Below is a small trained network, with its code and all its weights. Each question gives an input and a target symbol and asks what happens when units are switched off, that is, made to give their printed mean instead of their output.

import numpy as np


def w(rows, s, z=0):
    codes = np.array(rows[::2]) - 128.0
    scale = np.full(codes.shape[1], s)
    scale[-1] = z or s
    return codes * scale


def norm(h):
    return h / np.sqrt((h * h).mean(-1, keepdims=True) + 1e-5)


def f(y):
    return np.maximum(y, 0)


def softmax(a):
    e = np.exp(a - a.max(-1, keepdims=True))
    return e / e.sum(-1, keepdims=True)


def log_softmax(a):
    a = a - a.max(-1, keepdims=True)
    return a - np.log(np.exp(a).sum(-1, keepdims=True))


def net(x, mask):
    ids = ['ΘΦγεζμτω'.index(c) for c in x.split()]
    T = len(ids)
    res = E[ids] + P[:T]
    u = 0
    for l in range(3):
        r = norm(res)
        for j in range(2):
            rows = slice(2 * j, 2 * j + 2)
            q, k, v = (r @ M[l][rows].T for M in (Q, K, V))
            z = softmax(np.where(np.tri(T) > 0, q @ k.T / 2**0.5, -1e9)) @ v
            o = O[l][rows]
            res = res + np.where(mask[u + j], z, o[:, -1]) @ o[:, :-1]
        u += 2
        y = f(norm(res) @ A[l][:, :-1].T + A[l][:, -1])
        res = res + np.where(mask[u : u + 8], y, B[l][:, -1]) @ B[l][:, :-1]
        u += 8
    return log_softmax(norm(res)[-1] @ U[:, :-1].T + U[:, -1])


Q, K, V, O, A, B = {}, {}, {}, {}, {}, {}
E = w([
[91,70,148],'Θ',
[22,71,151],'Φ',
[153,87,123],'γ',
[12,8,127],'ε',
[175,166,57],'ζ',
[183,130,140],'μ',
[163,142,125],'τ',
[65,104,164],'ω',
],0.015)
P = w([
[120,123,132],'0',
[149,155,250],'1',
[154,49,234],'2',
[125,130,87],'3',
[126,171,177],'4',
[135,22,153],'5',
[125,134,62],'6',
[128,169,175],'7',
[143,73,92],'8',
[133,139,64],'9',
[128,168,175],'10',
[144,104,61],'11',
[143,135,71],'12',
],0.016)
Q[0] = w([
[113,212,131],'L0H0',
[105,144,94],'L0H0',
[34,221,179],'L0H1',
[182,253,145],'L0H1',
],0.02)
K[0] = w([
[159,141,202],'L0H0',
[156,115,159],'L0H0',
[70,145,253],'L0H1',
[213,122,244],'L0H1',
],0.02)
V[0] = w([
[215,137,188],'L0H0',
[39,246,146],'L0H0',
[6,170,185],'L0H1',
[15,14,126],'L0H1',
],0.019)
O[0] = w([
[207,129,180,73],'L0H0',
[55,253,154,3],'L0H0',
[117,191,180,99],'L0H1',
[53,99,199,255],'L0H1',
],0.019,0.0091)
A[0] = w([
[50,175,42,121],'L0N0',
[224,239,158,194],'L0N1',
[108,252,171,254],'L0N2',
[220,109,66,208],'L0N3',
[57,121,165,108],'L0N4',
[74,125,186,131],'L0N5',
[98,126,18,145],'L0N6',
[31,44,71,168],'L0N7',
],0.02,0.0037)
B[0] = w([
[44,142,150,149],'L0N0',
[126,213,243,169],'L0N1',
[40,180,102,181],'L0N2',
[127,222,167,244],'L0N3',
[131,94,178,197],'L0N4',
[105,111,195,200],'L0N5',
[85,184,184,189],'L0N6',
[232,144,253,249],'L0N7',
],0.031,0.014)
Q[1] = w([
[80,100,97],'L1H0',
[149,121,135],'L1H0',
[73,67,147],'L1H1',
[101,127,3],'L1H1',
],0.03)
K[1] = w([
[98,103,134],'L1H0',
[158,137,112],'L1H0',
[61,76,162],'L1H1',
[91,141,2],'L1H1',
],0.03)
V[1] = w([
[248,141,61],'L1H0',
[106,109,209],'L1H0',
[200,89,216],'L1H1',
[140,250,219],'L1H1',
],0.014)
O[1] = w([
[6,128,101,118],'L1H0',
[133,128,86,180],'L1H0',
[45,210,70,249],'L1H1',
[85,107,32,239],'L1H1',
],0.013,0.016)
A[1] = w([
[84,188,158,227],'L1N0',
[158,119,91,83],'L1N1',
[91,167,78,59],'L1N2',
[152,76,176,177],'L1N3',
[142,3,82,121],'L1N4',
[193,147,61,166],'L1N5',
[122,150,117,89],'L1N6',
[101,155,92,6],'L1N7',
],0.024,0.0017)
B[1] = w([
[124,187,87,254],'L1N0',
[96,90,102,130],'L1N1',
[168,213,139,148],'L1N2',
[118,166,58,197],'L1N3',
[252,85,81,134],'L1N4',
[44,84,56,145],'L1N5',
[155,150,121,144],'L1N6',
[149,190,134,139],'L1N7',
],0.032,0.015)
Q[2] = w([
[100,2,208],'L2H0',
[108,135,103],'L2H0',
[163,155,166],'L2H1',
[108,145,136],'L2H1',
],0.03)
K[2] = w([
[175,219,4],'L2H0',
[172,106,151],'L2H0',
[170,150,184],'L2H1',
[107,146,123],'L2H1',
],0.023)
V[2] = w([
[128,188,23],'L2H0',
[81,92,131],'L2H0',
[240,10,59],'L2H1',
[57,212,130],'L2H1',
],0.013)
O[2] = w([
[24,108,35,97],'L2H0',
[204,92,198,126],'L2H0',
[34,254,188,7],'L2H1',
[146,51,72,190],'L2H1',
],0.0093,0.016)
A[2] = w([
[81,206,101,24],'L2N0',
[18,124,202,111],'L2N1',
[134,200,117,39],'L2N2',
[40,120,157,6],'L2N3',
[128,19,196,111],'L2N4',
[119,123,139,122],'L2N5',
[249,59,104,55],'L2N6',
[90,126,162,214],'L2N7',
],0.016,0.0021)
B[2] = w([
[177,88,107,196],'L2N0',
[87,17,92,245],'L2N1',
[221,165,130,198],'L2N2',
[78,76,78,187],'L2N3',
[254,221,154,182],'L2N4',
[127,115,130,140],'L2N5',
[193,48,132,163],'L2N6',
[131,106,104,185],'L2N7',
],0.024,0.011)
U = w([
[153,127,156,53],'Θ',
[45,204,192,98],'Φ',
[250,48,85,122],'γ',
[139,122,180,122],'ε',
[138,152,88,87],'ζ',
[125,131,32,186],'μ',
[157,124,53,137],'τ',
[95,151,139,254],'ω',
],0.015,0.0046)

Each question gives the input, a string of symbols that net reads in full, and the target symbol t.
The units are the heads (2 rows each of Q, K, V and O) and the neurons (one row each of A and B). Each row of codes is followed by its name. A weight is (code - 128) times the scale printed after its matrix; where a second scale follows, it is the last column's (O, A, B and U).
mask holds one flag per unit, layer by layer, with each layer's heads first. A switched-off unit (its flag False) gives its mean, the last column of its rows in O or B, instead of its output. The means were averaged over made-up inputs and are rounded, as every weight is.
A unit's drop is (log p(t) with every unit on - log p(t) with that unit switched off) / (log p(t) with every unit on - log p(t) with every unit switched off).
The circuit of an input: a set's keep is (log p(t) with only the set's units on - log p(t) with every unit switched off) / (log p(t) with every unit on - log p(t) with every unit switched off). Starting from the 12 units with the biggest drops (on a tie, the unit counted first), units are removed one at a time, each time the one whose removal leaves the highest keep (on an exact tie, the one counted first), for as long as the keep stays at least 0.8.
circuit, biggest first: the units of the circuit, biggest drop first
top k neurons: the k neurons with the biggest drops, biggest first
top k neurons in layer l: the k neurons of layer l with the biggest drops, biggest first
drop when u is switched off: that unit's drop, to one decimal
input γ τ ε γ ε γ γ γ ω, target γ: circuit, biggest first	(L0H0)
input γ γ Θ ω γ γ Φ γ γ γ, target γ: top 4 neurons	(L0N7 L0N1 L0N2 L1N3)
input Φ Θ ω γ Θ ω ε, target ε: circuit, biggest first	(L0N7 L0H1 L0N3)
input γ ζ μ ζ, target μ: circuit, biggest first	(L0H0 L0N7)
input γ τ ω ε, target ε: top 3 neurons	(L0N7 L0N1 L2N4)
input μ Φ ω μ, target μ: circuit, biggest first	(L1N5 L0H1)
input Θ ζ μ, target γ: top 3 neurons	(L0N3 L0N1 L2N4)
input γ Φ γ γ Θ, target μ: top 2 neurons	(L0N7 L1N3)
input μ γ ω, target μ: top 2 neurons	(L0N7 L1N3)
input μ Θ γ, target μ: top 2 neurons	(L0N7 L1N5)
input Φ ω ω ω ζ γ γ γ μ, target γ: top 3 neurons	(L0N1 L2N6 L0N5)
input γ μ γ μ μ ω γ γ γ μ ω τ, target μ: top 4 neurons	(L1N5 L0N5 L0N1 L0N4)
input τ Θ γ μ γ γ, target μ: top 2 neurons	(L1N5 L0N3)
input γ γ ε γ γ Φ, target γ: top neuron in layer 1	(L1N0)
input γ ω ε γ ζ ζ, target γ: top 2 neurons	(L2N6 L0N1)
input γ Θ ζ γ τ Θ γ γ γ γ ω τ, target γ: top 3 neurons in layer 0	(L0N3 L0N1 L0N5)
input γ γ γ γ τ ζ, target γ: top 2 neurons in layer 1	(L1N4 L1N0)
input γ Θ Θ γ γ γ μ, target μ: drop when L0H1 is switched off	0.3
input γ γ τ, target γ: drop when L2N0 is switched off	0.0
input ω ω γ γ γ γ γ γ γ, target γ: drop when L2H1 is switched off	-0.1
input μ τ ω, target μ: drop when L0N7 is switched off	0.7
input ε ω γ Φ ε τ Φ, target ε: top neuron in layer 2	(L2N4)
